[ 16  -3 -10  -4 -11  12  10   2  31  -6  -2  -2  -4   0 -21   0  -2  14
 -15 -23  22  -7] | W.<82>
[ 26  -1   8  13 -10  -5  -2   7   7 -21   8  11   1   9 -31  12  12  18
 -12   6   3 -18] | W.<82>
[ 22  -6  12  14 -35  -5  -1   4  16 -10  -1  12 -16   0 -19   9   1   9
 -21  26  21 -19] | W.<82>
[ 33  -7   2   3  -2   2   5   1  15 -15   5  25   5   2 -31   3  -6  10
 -23  24   5 -11] | W.<82>
[ 30  -2  -3   5 -21  13   2   1  19   6  14   1   2   7 -14   5  -7  -6
 -12   5   7  13] | D.<101>
[ 18   3  18   2   9  26  17  -1  25  -8   1  -5  42  24 -27  17   0   0
  -7  13  39   3] | D.<97>
[  8   4  -7  12   1 -31 -14  12  18 -19   4  17  14  15   4   1  -8  10
 -21  25  12 -15] | Z.<80>
[-26  18 -11   4  18  -7 -36   3 -10   5   2  27 -25 -19  24   7   5  16
  38  48   5 -20] | Z.<91>
[ -5   8   2   1  27 -39 -15   0  24  14   1  25   1  -7 -42  10 -28  18
 -16  -4  22   0] | Z.<89>
[ 17   7   7  -4  -4   0  12   7  17   0  10  17   0  18 -14 -15  -1   2
  -2  27  13 -10] | W.<85>
[ 31   3  -4  14  -6 -36 -10   0   9 -20   2  19   3 -18  12   3 -24  15
  -8  21 -10  -9] | Z.<91>
[ 12  -8  15   4  -4  15  14 -16  11 -20   9   5   6 -28 -13   5   1   7
 -24  20  -2  -3] | W.<77>
[ 10  13  11   3  -3 -31 -23   5  25 -11   1  14  18   4  16   6 -28  -7
   7  23 -12  -1] | Z.<91>
[ 16  -3   3  12   3   6  -4  -7   3 -19  -5   7  -5   6  52  12   7  12
 -15  -9   6 -32] | W.<82>
[ 24  -6   2  13   9 -22 -10  10   9 -15   4  11   8  -7  17  -5 -19   6
  -8  19  -3  -5] | Z.<89>
[ 15   1  -5  12   3 -30  -8  27  16 -12   8  28   7  -5  27   4 -11  25
  -7  25   5   6] | Z.<91>
[ 58  -7 -11  14   0   0  34  -2  43   5  21  13  23  24 -25   1  -2  24
 -52 -18  26  19] | D.<84>
[  0  13  -9  -1  17   2 -23   2  12 -12  12  24  16  15  -5  -7  -3   9
 -18   5   7  -3] | Z.<80>
[ 16  -7  -4  30 -34  -3  11 -24  11 -16  13 -19   0   0  11 -16   0   4
 -24  16 -10   5] | W.<85>
[ 25  -2   4  10 -17  22  11   6  19 -13  14   3  19  -5 -20   4   9   5
 -22  13 -13   1] | D.<101>
[ 45  -2   7  -3 -10  13  41  -2  39  -8 -12   8  18  26 -17   4  -5   7
 -37  16  18  23] | D.<97>
[  9  -3 -11 -11  10 -15  -2   5  28  -6  29  16  14   8   0   2  -6   5
 -22 -15   0  11] | Z.<80>
[ 16  -8  20   1 -13  11  14  -5   9 -27  -2  -5  30   8 -24  12 -14  -8
 -16  34 -14   0] | W.<77>
[ 40   2  -1   0  14 -36  15  -2  52 -19  14  27  25  10 -34  -4 -37  -5
 -64  -8  28  29] | Z.<80>
[ 20  -9  19  15 -16  37  17 -22   6 -18  -4  -2  14  -8 -10  31  -5  -3
 -35  54 -26 -16] | W.<77>
[  6  -5  16   0 -15   1  11 -17  27 -11   7   7  11  -6 -26   3  -2   2
 -16  31  -6 -18] | W.<77>
[ 15  -2  72  -3  -3   2  17  -3  28  24   6  -9  -2   0 -13  13   4   8
 -16  24  36 -14] | W.<82>
[ -2 -16  14  -6   8  25   0  -4  -7  -8  15  13  -8  15 -31  20   8   4
 -30  -8  29 -13] | W.<82>
[ 14  10   0  13 -12 -37  -9 -26   2 -26   5   0  -2   7  14   0 -29   5
  -6  58 -10  10] | Z.<91>
[ 12   0   2   6  21 -13  -7 -16  17  -9  26  12  21 -32  21   2 -15   2
 -19  56 -19   6] | Z.<91>
[ 28  -9   4   3  -3   6  19   2  22  -2   8   1  15  10 -18 -14  -1   4
 -12   6   8  10] | D.<97>
[ 37   4  -1  40 -22  12  18  10  14  -6   0   3   8   9 -16  -5  -6  10
 -20   4   4  18] | D.<84>
[  3   6   4   0  -4 -61 -12  -1  15 -12   5   5  12   1  15 -14 -13  13
  -7  23 -15   3] | Z.<91>
[ 25  -2  -3  -1  15  21  23  -6  17  -3  -1  10   9  -1 -15   5  -2   0
 -19  -8   6  29] | D.<97>

[ 9 -4 -6 -7 -5 10 -3 21  2  1  3 -5  2  0  6  1  5 -4 -3  0  2 -2] | <21>.Gm
[-13  13  -2  16  -4   3  -1   3   3  -1  -6  -4  13  -4   6   8   2 -10
   8 -16  13   8] | <14>.Zr
[  0   9   0   9  -2   3   7   4   5   1  -5   0   2  -4  11   5   7  -3
   0 -12  13  11] | <14>.BG
[ -6   9  -6   6 -13   0  -2   3   2   0  -3  -3   5  -4   9   2   4 -20
  -1  -8  12  11] | <14>.Zr
[ 12  -5  12  -5  -5   5  -5  19 -15   5   5  -1  13   4   6   3   7  12
  -4   4  -3 -10] | <24>.Fr
